Below is a small trained network, with its code and all its weights. Each question gives an input and a class and asks what happens when units are switched off, that is, made to give their printed mean instead of their output.

import numpy as np


def w(rows, s, z=0):
    codes = np.array(rows[::2]) - 128.0
    scale = np.full(codes.shape[1], s)
    scale[-1] = z or s
    return codes * scale


def norm(h):
    return h / np.sqrt((h * h).mean(-1, keepdims=True) + 1e-5)


def f(y):
    return y / 2 * (1 + np.tanh(0.7978845608 * (y + 0.044715 * y**3)))


def log_softmax(a):
    a = a - a.max(-1, keepdims=True)
    return a - np.log(np.exp(a).sum(-1, keepdims=True))


def net(x, mask):
    res = np.array(x, float).reshape(1, 8) / 4 @ E
    u = 0
    for l in range(2):
        y = f(norm(res) @ A[l][:, :-1].T + A[l][:, -1])
        res = res + np.where(mask[u : u + 16], y, B[l][:, -1]) @ B[l][:, :-1]
        u += 16
    return log_softmax(norm(res)[-1] @ U[:, :-1].T + U[:, -1])


A, B = {}, {}
E = w([
[96,171,106,125,167,63,107,199,118,172],'x0',
[112,112,255,9,18,24,32,111,158,145],'x1',
[236,152,133,87,138,106,171,203,204,132],'x2',
[233,44,166,105,137,131,195,148,156,116],'x3',
[75,25,199,196,155,100,105,155,204,178],'x4',
[39,176,255,205,169,171,123,161,45,157],'x5',
[54,43,78,159,236,116,209,196,44,145],'x6',
[232,25,203,194,157,108,134,104,63,166],'x7',
],0.0058)
A[0] = w([
[157,110,138,72,123,96,141,154,114,138,33],'L0N1',
[72,135,136,163,147,124,129,151,105,129,98],'L0N2',
[145,184,123,103,109,131,116,116,136,119,108],'L0N3',
[154,162,81,106,114,113,120,131,150,127,8],'L0N4',
[116,193,174,137,122,151,124,130,117,129,35],'L0N5',
[171,90,135,111,127,132,146,126,83,127,84],'L0N6',
[2,182,88,128,124,129,111,115,57,131,8],'L0N7',
[134,112,131,141,136,100,119,146,110,136,117],'L0N8',
[74,111,182,105,80,104,72,99,159,132,32],'L0N9',
[64,92,65,140,138,155,153,133,163,118,34],'L0N10',
[149,104,146,105,124,113,131,138,123,114,55],'L0N11',
[146,170,75,99,115,116,119,135,161,120,14],'L0N12',
[67,117,141,188,166,111,122,167,132,146,17],'L0N13',
[114,180,168,121,102,166,141,114,137,106,13],'L0N14',
[175,108,93,190,137,150,132,95,73,124,3],'L0N15',
[122,128,55,109,121,136,140,126,176,121,96],'L0N16',
],0.022,0.0065)
B[0] = w([
[123,101,108,111,145,111,130,206,183,95,169],'L0N1',
[91,114,147,63,146,115,125,175,96,147,191],'L0N2',
[125,139,119,97,99,170,132,137,154,205,181],'L0N3',
[150,139,111,46,143,108,103,105,157,169,167],'L0N4',
[108,171,119,196,112,198,147,155,153,125,171],'L0N5',
[167,124,93,175,169,107,112,161,149,123,172],'L0N6',
[79,194,116,125,195,72,27,197,103,5,250],'L0N7',
[138,113,148,115,147,154,143,158,138,134,153],'L0N8',
[127,73,198,158,133,89,124,25,147,106,230],'L0N9',
[109,109,128,167,83,195,228,115,135,38,186],'L0N10',
[95,119,123,122,153,89,149,153,157,110,146],'L0N11',
[170,140,97,38,134,130,98,98,140,176,182],'L0N12',
[94,120,153,61,126,159,153,142,83,212,196],'L0N13',
[111,168,141,167,100,185,152,168,171,180,163],'L0N14',
[214,131,110,190,181,122,86,76,57,169,189],'L0N15',
[137,133,92,109,102,169,190,81,120,85,205],'L0N16',
],0.028,0.013)
A[1] = w([
[96,97,170,166,10,33,122,77,111,129,40],'L1N1',
[100,110,129,85,40,93,165,167,47,202,43],'L1N2',
[132,117,118,127,74,105,111,140,112,134,102],'L1N3',
[127,113,163,133,43,113,128,183,108,115,77],'L1N4',
[151,112,105,114,2,109,97,180,74,128,48],'L1N5',
[155,154,101,87,49,31,151,153,82,187,41],'L1N6',
[79,138,91,159,12,98,131,168,130,155,74],'L1N7',
[156,159,78,62,69,98,115,111,128,173,3],'L1N8',
[126,143,81,62,40,92,106,121,121,170,56],'L1N9',
[113,116,101,126,80,95,126,143,130,142,93],'L1N10',
[119,94,93,126,7,54,103,166,90,154,26],'L1N11',
[64,141,77,115,72,122,145,196,148,149,54],'L1N12',
[140,124,107,150,85,86,127,95,92,167,81],'L1N13',
[99,151,140,97,24,107,189,88,128,179,50],'L1N14',
[131,126,129,138,78,109,116,123,102,128,50],'L1N15',
[87,124,99,197,23,38,147,159,73,150,23],'L1N16',
],0.014,0.0045)
B[1] = w([
[126,102,139,146,124,103,121,107,123,135,253],'L1N1',
[129,98,138,124,137,147,154,129,132,140,204],'L1N2',
[144,129,153,121,229,188,134,105,162,101,89],'L1N3',
[147,116,127,122,155,163,104,120,136,133,116],'L1N4',
[136,129,128,130,150,152,119,126,131,127,99],'L1N5',
[117,133,131,123,128,138,124,121,124,127,151],'L1N6',
[121,139,143,131,125,134,128,115,130,130,116],'L1N7',
[138,135,125,102,116,104,115,122,127,141,227],'L1N8',
[155,132,117,123,116,118,112,110,131,134,210],'L1N9',
[148,136,153,115,249,191,143,113,165,100,100],'L1N10',
[146,103,126,130,114,134,95,122,108,127,101],'L1N11',
[138,115,150,149,130,115,114,109,120,130,193],'L1N12',
[139,128,141,136,189,144,133,132,135,108,145],'L1N13',
[131,144,115,141,143,120,105,144,120,100,230],'L1N14',
[153,128,159,107,254,188,156,116,167,95,91],'L1N15',
[130,122,141,148,108,126,139,132,121,121,99],'L1N16',
],0.045,0.0037)
U = w([
[127,127,66,128,67,205,244,80,91,34,56],'0',
[151,74,98,133,160,61,144,239,208,106,26],'1',
[92,215,167,208,53,220,116,149,183,203,6],'2',
[37,207,132,110,183,95,33,186,68,32,209],'3',
[95,60,226,171,103,73,109,33,181,132,185],'4',
[188,172,68,2,86,124,93,75,191,176,212],'5',
[237,117,79,226,185,118,109,116,52,168,155],'6',
[76,75,183,68,152,160,176,195,50,225,122],'7',
],0.013,0.002)

Each question gives the input, the list of numbers given to net, and the class t.
The units are the neurons (one row each of A and B). Each row of codes is followed by its name. A weight is (code - 128) times the scale printed after its matrix; where a second scale follows, it is the last column's (A, B and U).
mask holds one flag per neuron, layer by layer. A switched-off neuron (its flag False) gives its mean, the last column of its row in B, instead of its output. The means were averaged over made-up inputs and are rounded, as every weight is.
A unit's drop is (log p(t) with every unit on - log p(t) with that unit switched off) / (log p(t) with every unit on - log p(t) with every unit switched off).
The circuit of an input: a set's keep is (log p(t) with only the set's units on - log p(t) with every unit switched off) / (log p(t) with every unit on - log p(t) with every unit switched off). Starting from the 12 units with the biggest drops (on a tie, the unit counted first), units are removed one at a time, each time the one whose removal leaves the highest keep (on an exact tie, the one counted first), for as long as the keep stays at least 0.8.
units of the circuit, in order: the units of the circuit, biggest drop first
most important unit: the unit with the biggest drop
top k neurons: the k neurons with the biggest drops, biggest first
k most important neurons of layer l: the k neurons of layer l with the biggest drops, biggest first
drop of u: that unit's drop, to one decimal
input [1,-2,-3,8,3,-6,0,1], class 6: top 2 neurons : [L0N6 L0N15]
input [2,7,-3,8,6,-8,6,2], class 1: most important unit : L0N1
input [0,-3,8,8,4,4,-4,3], class 1: 3 most important neurons of layer 0 : [L0N7 L0N15 L0N9]
input [-4,2,0,1,-7,-7,1,7], class 6: top 3 neurons : [L0N15 L0N7 L0N6]
input [2,2,2,7,-7,1,4,-3], class 1: top 4 neurons : [L0N1 L0N6 L0N13 L0N11]
input [-4,-1,-5,-6,5,-5,-1,-1], class 0: top 2 neurons : [L0N10 L0N16]
input [2,2,-6,5,1,-4,2,5], class 6: top 2 neurons : [L0N15 L0N7]
input [4,-1,8,-3,3,4,-7,8], class 2: 2 most important neurons of layer 0 : [L0N7 L0N9]
input [-2,0,-6,4,3,-1,7,-1], class 7: top 2 neurons : [L0N13 L0N2]
input [3,1,-6,1,-3,-5,5,3], class 6: top 2 neurons : [L0N15 L0N6]
input [-5,3,3,-5,-4,0,-6,-4], class 5: top 2 neurons : [L0N12 L0N4]
input [7,4,-8,8,-7,1,-4,8], class 1: top 2 neurons : [L0N1 L0N11]
input [-6,8,2,-4,5,-6,6,7], class 4: top 2 neurons : [L0N9 L0N7]
input [-2,-4,-6,-6,1,-7,-7,-3], class 5: units of the circuit, in order : [L0N12]
input [-3,-5,-7,1,7,4,4,6], class 7: drop of L0N13 : 0.3
input [4,-7,0,-7,0,-3,0,8], class 6: drop of L0N15 : 1.7
input [-6,-7,-2,-6,1,-2,-6,7], class 6: drop of L0N6 : 0.0
input [-5,-7,-6,3,-8,-7,4,-1], class 0: 3 most important neurons of layer 0 : [L0N10 L0N16 L0N7]
input [7,-1,-3,1,-4,4,6,8], class 7: 2 most important neurons of layer 0 : [L0N13 L0N2]
input [-1,-8,5,-6,5,7,0,8], class 7: units of the circuit, in order : [L0N13]
